Known rows, with every step that occurs
benug, veza, semit, taku: [-0.960  1.737 -3.249  1.347  1.086  1.412 -3.561 -0.645 -1.273 -1.692
 -5.291 -1.291 -0.266 -0.680  5.661 -1.056  1.076  1.808  2.737  1.733]
benug, veza, semit, taku, domo: [ 1.053  1.727 -0.450  2.217  1.973  3.679 -4.622 -0.974 -3.094 -1.291
 -5.819 -0.950  1.229 -2.819  4.519 -1.891  0.538  2.605  3.143  2.255]
taku, domo: [ 0.185 -0.365  1.685  1.594  2.037  1.968 -2.201 -1.247 -1.531 -0.642
 -1.975  2.280  0.700 -1.036  0.027 -0.635 -1.663 -0.239  0.774 -0.592]
benug, veza: [-1.095  1.116 -2.975  0.335  2.395  1.858 -4.604 -2.169  0.791 -0.499
 -3.600  1.437  1.702  0.989  2.340  0.031 -0.063  0.227  0.148 -1.598]
veza, semit, taku: [-1.622  0.348 -1.484  1.625 -0.272 -0.090 -0.173  0.827 -1.794 -2.256
 -2.816 -1.292 -2.612 -0.158  4.468 -0.907 -0.244  0.703  2.791  2.443]
taku, domo, semit: [-2.253  0.038  2.556  0.428  2.601  3.351 -2.575 -0.724 -3.050 -1.939
 -4.170  2.015  1.231 -2.517  1.207 -1.759 -3.367  0.173 -0.134  0.741]
fina, semit, taku, benug: [ 0.115 -0.776 -1.069  2.544  2.781  2.113 -1.662  0.155 -0.908 -4.768
 -0.017  0.636  0.682  0.494  6.721  0.416 -0.748  2.026 -0.107  1.309]
taku, benug, domo, semit, veza: [-2.941  1.245 -3.694  0.726  3.761  1.156 -1.182 -3.678 -3.552 -4.909
  0.748  3.213  2.394 -4.295  4.011 -0.439 -2.695  0.543  0.172  0.576]
taku, domo, semit, benug, veza: [-1.998  0.010 -0.937  1.897  5.447  6.503 -6.340 -3.149 -1.353 -3.857
 -5.997  2.725  0.687 -6.093  2.449 -2.029 -4.154  3.049 -0.222 -0.276]
benug, domo: [-1.173  0.757 -1.121 -0.959  1.646 -3.560 -2.080 -1.271 -0.059 -1.512
  0.155  2.894  1.406 -0.187  2.206 -0.149 -1.707  0.111  1.147 -1.751]
benug, domo, taku: [-1.115  0.530  0.011  1.010  2.689 -2.263 -0.903 -1.547 -1.471  0.075
 -2.573  2.245 -0.528  0.617  2.744 -0.616 -0.043  0.696  1.675  0.791]
benug, domo, semit, veza: [-3.382  1.430 -3.694  0.154  2.446 -0.742 -1.122 -2.139 -2.271 -2.620
 -2.170  3.243  2.313 -2.168  3.127 -1.439 -2.398 -1.402  1.414  0.799]
veza, semit, benug, domo, taku, fina: [-2.093 -1.142 -4.962  2.837  3.794  0.201 -0.781 -0.845 -2.416 -4.181
 -1.631  1.698 -2.530 -5.996  0.639  2.474 -2.442  4.355  3.671 -0.149]
domo, taku, benug, veza, semit: [-0.577  1.789 -3.046  2.750  3.871  6.155 -2.974 -3.947 -3.302 -3.204
 -3.273  0.579 -0.669 -3.116  5.029  1.357 -0.222  6.044  0.721  2.037]
semit, benug, domo: [-1.664 -0.685 -2.560  0.911  3.501 -2.098 -2.686 -2.446  1.204 -4.162
  0.427  3.535 -1.607 -3.609  2.030 -0.213 -3.439  1.747  0.933 -2.026]
fina, semit, benug, domo, taku: [ 0.086 -0.391 -2.273  3.051  5.085  0.086 -2.289 -1.949  0.298 -4.559
 -2.481  4.125 -1.063 -2.480  5.014 -0.031 -3.947  4.495  1.533  0.538]
benug, domo, taku, fina: [-1.730 -0.661 -2.192  1.351  3.204 -2.070 -0.914  0.361 -2.300  0.523
 -2.426  1.178  0.776 -0.056 -0.595  1.888  0.837 -0.182  2.542 -0.947]
veza, semit: [-1.884  0.473 -2.255  0.632  0.403  1.005 -0.803 -0.768 -1.014 -3.123
 -1.282  1.518 -1.291 -1.428  2.337  0.599 -2.430  2.119  1.639  0.082]
domo, semit: [-4.257  0.138 -0.322 -0.278  1.751  1.204 -1.840 -0.356 -1.231 -2.217
 -3.540  1.599 -0.478  0.044  2.399 -0.833 -2.833 -0.261 -0.789  0.273]

Rows
[-1.551 -0.388 -4.293  2.113  4.372  3.496 -5.235 -2.784  2.163 -3.042
 -3.119  2.069 -1.373 -2.494  2.158  0.059 -1.621  2.203  0.173 -1.854] | semit, benug, veza
[-0.390 -1.449 -6.206  4.553  5.810  5.515 -5.141 -0.770  0.640 -3.096
 -6.133  1.717  0.587 -2.033  1.976  2.459 -0.965  3.645  1.650 -1.323] | domo, taku, fina, semit, benug, veza
[ 0.124  0.003 -4.935  3.400  2.232  2.446 -0.977 -1.390  0.357 -3.220
 -1.623  3.003  2.360  1.134  3.057  0.120 -1.980 -0.921  1.502 -0.050] | fina, semit, veza
[-3.134  0.851 -1.475  0.847  3.544  4.101 -4.305 -1.319 -2.760 -3.196
 -4.320 -0.813  0.835 -1.510  6.616 -1.420  0.686  1.770 -1.125  2.236] | domo, semit, taku, benug, veza
[-0.876  1.892 -3.888  0.822  2.720  4.844 -4.015 -3.634 -1.747 -4.640
 -0.335  1.496  1.154 -3.613  4.517  1.939 -1.657  5.616  0.215 -0.795] | taku, benug, veza, semit
[-2.165 -2.059 -3.769  3.047  4.866 -0.469 -1.396 -0.377 -1.013 -1.898
 -1.856  1.880 -2.044 -3.509 -0.619  1.686 -0.842  1.356  2.630 -1.441] | semit, benug, domo, taku, fina
[-4.705 -1.244 -1.927  1.361  3.537  2.631 -2.316 -1.158 -0.038 -4.790
 -3.165  2.414 -3.288 -3.498  2.299 -0.848 -4.706  1.478 -0.697 -0.129] | domo, semit, benug
[-3.460  0.948  0.107 -0.910  1.553 -3.344 -1.905  0.798 -2.343 -2.050
 -3.930  0.353  0.332 -0.333  5.560 -2.823 -1.024 -0.757  1.344  2.046] | benug, domo, semit, taku
[-1.589  0.464 -3.987  0.846  2.573 -1.255 -2.017 -2.503 -0.253 -6.107
  0.734  3.497 -2.112 -6.115  3.246  0.310 -4.913  4.910  2.485 -1.171] | veza, semit, benug, domo
[-3.871 -0.665  0.429  1.288  2.655  2.404 -1.189  0.352 -3.336 -3.775
 -2.065 -0.707 -1.559 -1.213  5.440 -1.080 -0.568  0.445 -1.007  2.822] | domo, semit, taku, benug
[-4.154 -0.290  0.382  0.714  1.210  0.157 -1.323  1.579 -1.944 -1.297
 -4.969 -0.801 -1.691  0.834  4.489 -2.372 -0.181 -1.667  0.308  2.875] | domo, semit, taku
[-0.848  1.151 -1.710  0.357  1.616 -1.555 -0.745 -1.230 -3.532 -4.726
  1.594  0.395 -0.427 -3.732  6.392  0.058 -0.956  3.750  2.087  1.607] | veza, semit, taku, benug, domo
[-3.663  1.070 -0.418 -2.140  2.065 -2.374 -2.583 -0.959 -1.835 -2.543
 -2.076  3.229  1.620 -1.475  3.493 -1.259 -3.426  0.635  0.310 -0.358] | benug, domo, semit
[-0.702 -1.643 -2.735  3.023  3.327  2.507 -1.162  1.555 -1.205 -1.263
 -3.928  1.405  1.358  2.030  0.946  2.671 -0.086  0.975  1.955 -0.294] | domo, taku, fina, semit
[ 0.269 -0.879  2.491  2.785  1.588  1.032 -1.930  0.470 -2.032  0.093
 -3.612 -0.534 -0.326 -0.065  2.265 -2.403  0.950 -1.517  1.814  1.721] | semit, taku, domo
[-1.391 -0.774 -0.083  3.394  3.652  3.660 -0.308 -2.292 -2.438 -1.807
 -1.074  1.039 -2.408 -0.404  2.692  1.127  0.225  1.998 -0.599  1.613] | domo, taku, benug
[-0.688 -1.645 -5.439  1.183  4.414 -0.952 -3.376  0.297  0.955 -5.666
  0.591  4.190  2.062 -3.789  1.290  2.769 -4.312  2.875  2.143 -4.190] | taku, fina, semit, benug, domo
